Below are the code and all the weights of a small trained network. Each question names an input and a target symbol and asks about switching units off, where a switched-off unit gives its printed mean instead of its output.

import numpy as np


def w(rows, s, z=0):
    codes = np.array(rows[::2]) - 128.0
    scale = np.full(codes.shape[1], s)
    scale[-1] = z or s
    return codes * scale


def norm(h):
    return h / np.sqrt((h * h).mean(-1, keepdims=True) + 1e-5)


def f(y):
    return np.maximum(y, 0)


def softmax(a):
    e = np.exp(a - a.max(-1, keepdims=True))
    return e / e.sum(-1, keepdims=True)


def log_softmax(a):
    a = a - a.max(-1, keepdims=True)
    return a - np.log(np.exp(a).sum(-1, keepdims=True))


def net(x, mask):
    ids = ['ΘΞΣΦδεζημπτ'.index(c) for c in x.split()]
    T = len(ids)
    res = E[ids] + P[:T]
    u = 0
    for l in range(3):
        r = norm(res)
        for j in range(2):
            rows = slice(2 * j, 2 * j + 2)
            q, k, v = (r @ M[l][rows].T for M in (Q, K, V))
            z = softmax(np.where(np.tri(T) > 0, q @ k.T / 2**0.5, -1e9)) @ v
            o = O[l][rows]
            res = res + np.where(mask[u + j], z, o[:, -1]) @ o[:, :-1]
        u += 2
        y = f(norm(res) @ A[l][:, :-1].T + A[l][:, -1])
        res = res + np.where(mask[u : u + 4], y, B[l][:, -1]) @ B[l][:, :-1]
        u += 4
    return log_softmax(norm(res)[-1] @ U[:, :-1].T + U[:, -1])


Q, K, V, O, A, B = {}, {}, {}, {}, {}, {}
E = w([
[218,81,237,175,220,144,5,116,133],'Θ',
[83,173,186,117,131,181,91,164,152],'Ξ',
[159,132,128,113,133,142,104,115,133],'Σ',
[155,140,139,98,129,138,124,115,103],'Φ',
[178,151,165,48,59,68,169,180,32],'δ',
[150,160,109,110,122,149,117,119,104],'ε',
[151,53,107,122,80,186,127,167,173],'ζ',
[122,106,128,118,124,186,169,91,103],'η',
[137,139,144,137,141,126,183,108,165],'μ',
[120,162,112,151,102,82,81,108,114],'π',
[91,110,104,149,161,97,125,142,109],'τ',
],0.0021)
P = w([
[168,151,122,2,213,140,60,93,145],'0',
[155,151,143,66,190,155,95,83,140],'1',
[138,143,151,93,179,155,128,67,120],'2',
[154,150,139,133,149,154,138,96,114],'3',
[134,128,134,170,107,160,169,118,101],'4',
[146,122,138,184,88,144,169,135,88],'5',
[160,119,134,221,65,132,155,150,84],'6',
],0.00095)
Q[0] = w([
[232,213,124,209,77,213,207,25,86],'0.h0',
[239,204,117,201,69,217,204,27,62],'0.h0',
[36,56,86,74,110,30,65,252,158],'0.h1',
[230,190,106,124,29,205,115,76,10],'0.h1',
],0.0035)
K[0] = w([
[57,130,101,242,57,97,144,155,71],'0.h0',
[68,124,102,241,46,94,159,156,69],'0.h0',
[190,168,171,4,135,205,76,90,123],'0.h1',
[125,61,132,235,77,150,228,139,167],'0.h1',
],0.0033)
V[0] = w([
[184,98,145,58,173,148,183,185,88],'0.h0',
[185,108,186,82,130,197,100,141,208],'0.h0',
[193,209,172,109,110,48,134,139,196],'0.h1',
[85,79,89,170,111,93,250,109,200],'0.h1',
],0.0016)
O[0] = w([
[173,97,115,248,119,25,147,57,145,157],'0.h0',
[191,118,106,186,37,102,228,160,101,196],'0.h0',
[140,125,229,253,147,224,48,216,102,137],'0.h1',
[244,214,119,94,231,196,161,67,113,5],'0.h1',
],0.0013,0.002)
A[0] = w([
[141,80,216,96,136,149,198,80,144,254],'0.n0',
[179,183,135,55,177,134,121,57,124,51],'0.n1',
[170,100,157,159,185,156,77,193,185,22],'0.n2',
[58,202,188,61,176,247,134,183,150,76],'0.n3',
],0.0016,0.00059)
B[0] = w([
[106,152,124,103,143,109,1,151,116,196],'0.n0',
[123,130,77,110,200,126,209,65,207,163],'0.n1',
[82,70,182,222,201,130,83,118,136,165],'0.n2',
[15,143,208,72,105,161,149,210,163,252],'0.n3',
],0.0016,0.0018)
Q[1] = w([
[64,178,141,53,233,148,228,47,174],'1.h0',
[188,164,151,186,22,217,162,56,80],'1.h0',
[103,120,150,202,29,107,71,197,40],'1.h1',
[38,150,64,118,254,171,241,154,233],'1.h1',
],0.0032)
K[1] = w([
[73,4,108,193,194,65,126,127,180],'1.h0',
[115,165,88,190,72,164,237,147,84],'1.h0',
[120,136,108,176,44,133,214,174,35],'1.h1',
[125,63,220,119,181,73,17,146,197],'1.h1',
],0.0033)
V[1] = w([
[134,185,71,105,118,92,195,148,32],'1.h0',
[113,120,147,247,104,78,183,173,56],'1.h0',
[183,186,94,138,126,218,93,108,136],'1.h1',
[116,86,230,152,110,32,153,101,109],'1.h1',
],0.0014)
O[1] = w([
[89,123,176,122,144,122,5,83,55,3],'1.h0',
[132,88,108,59,200,109,48,102,189,23],'1.h0',
[68,157,71,69,154,112,121,127,121,83],'1.h1',
[203,41,207,86,145,161,157,150,82,173],'1.h1',
],0.0014,0.00079)
A[1] = w([
[160,62,85,133,97,139,151,203,182,10],'1.n0',
[31,56,46,139,253,41,146,201,93,34],'1.n1',
[144,144,67,116,106,132,163,122,107,135],'1.n2',
[93,176,94,148,102,96,29,129,110,37],'1.n3',
],0.003,0.0014)
B[1] = w([
[161,68,3,98,45,212,55,168,139,157],'1.n0',
[80,78,85,195,180,81,189,217,102,252],'1.n1',
[106,104,167,150,123,67,111,145,175,173],'1.n2',
[47,192,99,215,55,125,38,66,75,177],'1.n3',
],0.002,0.0016)
Q[2] = w([
[175,127,145,211,15,150,148,164,75],'2.h0',
[177,102,189,229,33,135,84,190,80],'2.h0',
[138,136,35,179,2,25,104,80,86],'2.h1',
[182,148,36,97,77,63,183,9,77],'2.h1',
],0.0033)
K[2] = w([
[179,244,228,64,4,225,69,57,131],'2.h0',
[180,191,241,103,48,194,14,116,142],'2.h0',
[66,26,96,67,44,248,193,56,31],'2.h1',
[191,20,60,196,115,224,211,119,164],'2.h1',
],0.0035)
V[2] = w([
[185,188,142,4,122,183,61,28,187],'2.h0',
[145,89,125,174,50,125,170,170,98],'2.h0',
[70,129,121,115,134,149,201,42,84],'2.h1',
[105,26,105,149,67,244,125,95,51],'2.h1',
],0.0016)
O[2] = w([
[111,92,227,245,31,139,171,200,92,2],'2.h0',
[104,173,77,37,172,72,80,163,117,146],'2.h0',
[97,13,160,92,143,177,159,76,168,82],'2.h1',
[112,91,220,180,108,56,194,130,252,82],'2.h1',
],0.0015,0.00081)
A[2] = w([
[118,101,140,171,108,120,147,193,92,108],'2.n0',
[177,167,124,190,163,197,197,116,110,5],'2.n1',
[14,39,20,200,251,58,207,248,45,98],'2.n2',
[12,187,216,78,131,215,117,228,192,60],'2.n3',
],0.0032,0.0019)
B[2] = w([
[143,152,112,3,203,98,124,152,110,166],'2.n0',
[216,226,76,195,114,239,227,151,19,143],'2.n1',
[48,78,50,178,186,85,162,191,74,205],'2.n2',
[34,190,191,96,145,195,141,204,210,253],'2.n3',
],0.0019,0.0054)
U = w([
[218,44,233,224,235,152,12,126,128,130],'Θ',
[24,205,227,86,133,217,130,228,219,169],'Ξ',
[232,230,101,218,131,240,243,129,61,148],'Σ',
[163,152,147,175,110,41,196,119,197,76],'Φ',
[210,138,202,4,53,25,147,190,14,129],'δ',
[93,16,188,150,63,110,251,17,193,131],'ε',
[198,25,10,102,15,204,79,199,201,126],'ζ',
[129,138,138,134,120,114,134,122,127,3],'η',
[156,184,39,12,239,132,102,12,175,164],'μ',
[40,211,92,231,27,78,13,50,75,132],'π',
[41,55,32,199,231,54,186,222,58,149],'τ',
],0.0036,0.0024)

Each question gives the input, a string of symbols that net reads in full, and the target symbol t.
The units are the heads (2 rows each of Q, K, V and O) and the neurons (one row each of A and B). Each row of codes is followed by its name. A weight is (code - 128) times the scale printed after its matrix; where a second scale follows, it is the last column's (O, A, B and U).
mask holds one flag per unit, layer by layer, with each layer's heads first. A switched-off unit (its flag False) gives its mean, the last column of its rows in O or B, instead of its output. The means were averaged over made-up inputs and are rounded, as every weight is.
A unit's drop is (log p(t) with every unit on - log p(t) with that unit switched off) / (log p(t) with every unit on - log p(t) with every unit switched off).
The circuit of an input: a set's keep is (log p(t) with only the set's units on - log p(t) with every unit switched off) / (log p(t) with every unit on - log p(t) with every unit switched off). Starting from the 12 units with the biggest drops (on a tie, the unit counted first), units are removed one at a time, each time the one whose removal leaves the highest keep (on an exact tie, the one counted first), for as long as the keep stays at least 0.8.
units of the circuit, in order: the units of the circuit, biggest drop first
most important unit: the unit with the biggest drop
top k neurons: the k neurons with the biggest drops, biggest first
top k neurons in layer l: the k neurons of layer l with the biggest drops, biggest first
which heads matter: for each layer, one digit per head in row order, 1 if its drop is at least 0.15 and else 0, layers parted by /
drop of u: that unit's drop, to one decimal
input ζ Ξ Θ μ Ξ Θ Φ, target δ: units of the circuit, in order -> 2.n3, 1.n1, 2.n2
input μ Ξ Ξ δ μ η, target Σ: units of the circuit, in order -> 0.h1, 2.n1
input η ε Φ Σ, target π: top 2 neurons in layer 2 -> 2.n3, 2.n2
input μ δ Ξ μ Ξ μ Σ, target Σ: units of the circuit, in order -> 0.h1, 2.n1
input Ξ ε Ξ Φ, target π: top 2 neurons -> 0.n0, 0.n3
input ε Ξ Ξ Θ Θ μ Φ, target Σ: units of the circuit, in order -> 0.h1, 2.n1
input Σ τ ε η, target μ: which heads matter -> 01 / 00 / 10
input μ ε Σ ε μ ζ, target ζ: units of the circuit, in order -> 1.n0, 2.n3
input Ξ η ε μ, target Σ: most important unit -> 0.h1
input Φ ε τ τ Ξ ε μ, target Σ: units of the circuit, in order -> 0.h1, 2.n3, 2.n1
input Ξ τ Ξ Ξ Ξ Σ, target ζ: units of the circuit, in order -> 1.n0, 2.n3, 2.n2, 1.n1
input Ξ ζ η δ Σ, target ε: top 2 neurons -> 2.n3, 1.n1
input Θ Ξ ε ε Ξ η, target ε: which heads matter -> 01 / 00 / 01
input Ξ τ Ξ Σ, target μ: most important unit -> 0.n1
input τ Ξ ε Φ, target π: top 2 neurons -> 0.n3, 0.n0
input Φ ε μ τ ε ε, target μ: which heads matter -> 11 / 00 / 00
input Θ τ Ξ μ, target μ: which heads matter -> 00 / 00 / 10
input Ξ ε ε, target π: which heads matter -> 01 / 00 / 00
input ε Ξ Ξ Ξ τ μ η, target μ: which heads matter -> 11 / 10 / 10
input Ξ Ξ π, target π: most important unit -> 2.n3
input Φ η ε Σ, target ε: top 4 neurons -> 2.n3, 1.n1, 0.n1, 2.n2
input τ Ξ Ξ Φ, target δ: top 2 neurons -> 1.n1, 2.n3
input Ξ μ Ξ μ η, target Σ: top 3 neurons in layer 2 -> 2.n1, 2.n3, 2.n2
input Φ Ξ η, target ε: top 4 neurons -> 1.n1, 2.n3, 0.n3, 2.n2
input Ξ ε μ Σ, target Σ: drop of 2.n1 -> 0.1
input μ Ξ Ξ ε, target π: drop of 0.n1 -> 0.0
